Here is a tiny trained network, its code and every weight. The questions are about switching its units off for an input and a class, where a switched-off unit gives its printed mean instead of its output.

import numpy as np


def w(rows, s, z=0):
    codes = np.array(rows[::2]) - 128.0
    scale = np.full(codes.shape[1], s)
    scale[-1] = z or s
    return codes * scale


def f(y):
    return y / 2 * (1 + np.tanh(0.7978845608 * (y + 0.044715 * y**3)))


def log_softmax(a):
    a = a - a.max(-1, keepdims=True)
    return a - np.log(np.exp(a).sum(-1, keepdims=True))


def net(x, mask):
    res = np.array(x, float).reshape(1, 7) / 4 @ E
    y = f(res @ A[0][:, :-1].T + A[0][:, -1])
    res = res + np.where(mask, y, B[0][:, -1]) @ B[0][:, :-1]
    return log_softmax(res[-1] @ U[:, :-1].T + U[:, -1])


A, B = {}, {}
E = w([
[126,127,127,127,126,128,127],'x0',
[126,126,126,126,126,127,128],'x1',
[126,125,125,131,130,124,128],'x2',
[80,148,128,77,194,136,192],'x3',
[156,146,1,129,111,147,150],'x4',
[126,126,126,128,127,127,127],'x5',
[116,74,130,155,143,198,130],'x6',
],0.018)
A[0] = w([
[66,130,185,102,186,115,155,146],'N1',
[140,189,125,97,117,31,117,255],'N2',
[141,141,118,124,104,115,127,171],'N3',
[144,106,162,157,91,109,63,175],'N4',
[115,81,129,156,145,211,127,176],'N5',
[124,159,63,107,143,154,168,99],'N6',
[117,154,86,96,158,149,180,105],'N7',
[162,127,91,152,82,139,115,142],'N8',
[147,117,113,149,103,151,122,142],'N9',
[144,108,159,164,89,113,65,171],'N10',
[131,104,207,144,116,104,79,191],'N11',
[111,46,128,160,149,254,128,190],'N12',
[158,128,98,153,77,135,122,137],'N13',
[140,164,127,113,117,75,127,208],'N14',
[162,123,91,144,83,134,110,142],'N15',
[167,124,87,155,92,135,105,135],'N16',
[163,127,91,151,88,133,111,130],'N17',
],0.013,0.0092)
B[0] = w([
[75,151,198,57,181,107,128,212],'N1',
[119,247,120,131,118,17,132,248],'N2',
[149,156,101,145,124,108,115,162],'N3',
[121,124,82,185,63,135,165,212],'N4',
[121,26,145,118,143,199,119,208],'N5',
[124,108,66,208,61,141,165,209],'N6',
[100,113,105,180,66,139,190,199],'N7',
[155,122,110,103,164,120,83,194],'N8',
[150,106,110,118,136,138,105,164],'N9',
[130,112,80,181,74,140,155,211],'N10',
[77,127,129,155,84,136,207,229],'N11',
[133,10,141,121,137,199,125,250],'N12',
[155,128,123,101,168,111,73,187],'N13',
[116,194,104,151,123,49,118,196],'N14',
[162,131,117,114,155,120,92,192],'N15',
[162,127,124,97,163,123,92,195],'N16',
[149,137,131,103,173,117,87,188],'N17',
],0.011,0.017)
U = w([
[106,189,68,238,22,81,219,244],'0',
[108,61,88,227,51,220,212,169],'1',
[85,211,209,19,210,56,156,165],'2',
[71,90,226,39,254,183,142,17],'3',
[181,205,99,108,205,65,42,115],'4',
[206,71,120,71,224,178,54,16],'5',
],0.0067,0.0012)

Each question gives the input, the list of numbers given to net, and the class t.
The units are the neurons (one row each of A and B). Each row of codes is followed by its name. A weight is (code - 128) times the scale printed after its matrix; where a second scale follows, it is the last column's (A, B and U).
mask holds one flag per neuron, in row order. A switched-off neuron (its flag False) gives its mean, the last column of its row in B, instead of its output. The means were averaged over made-up inputs and are rounded, as every weight is.
A unit's drop is (log p(t) with every unit on - log p(t) with that unit switched off) / (log p(t) with every unit on - log p(t) with every unit switched off).
The circuit of an input: a set's keep is (log p(t) with only the set's units on - log p(t) with every unit switched off) / (log p(t) with every unit on - log p(t) with every unit switched off). Starting from the 12 units with the biggest drops (on a tie, the unit counted first), units are removed one at a time, each time the one whose removal leaves the highest keep (on an exact tie, the one counted first), for as long as the keep stays at least 0.8.
circuit, biggest first: the units of the circuit, biggest drop first
top k neurons: the k neurons with the biggest drops, biggest first
drop of u: that unit's drop, to one decimal
input [6,-5,6,0,4,5,6], class 5: circuit, biggest first => (N11, N4)
input [5,5,-5,6,0,-1,-1], class 2: top 4 neurons => (N1, N4, N10, N11)
input [4,-8,-3,-4,1,-1,3], class 5: circuit, biggest first => (N6, N7)
input [0,8,-7,3,-3,4,0], class 2: top 2 neurons => (N12, N5)
input [4,-4,4,6,0,-7,-1], class 2: circuit, biggest first => (N1)
input [-2,1,-2,3,-3,-6,0], class 2: top 2 neurons => (N12, N5)
input [-2,8,-7,-5,1,-5,-5], class 4: top 2 neurons => (N6, N7)
input [3,-1,0,4,8,1,1], class 1: top 2 neurons => (N2, N14)
input [-1,5,4,0,5,-6,-4], class 4: top 3 neurons => (N11, N4, N10)
input [3,-2,0,4,0,-2,-7], class 2: top 2 neurons => (N4, N10)
input [-6,-2,8,3,0,4,6], class 3: top 2 neurons => (N4, N10)
input [1,7,7,-7,1,-4,-4], class 4: drop of N13 => 0.2
input [-1,-7,-4,-1,2,1,-6], class 4: drop of N11 => 0.1
input [-2,-1,-7,1,-1,-6,2], class 3: drop of N6 => 0.3
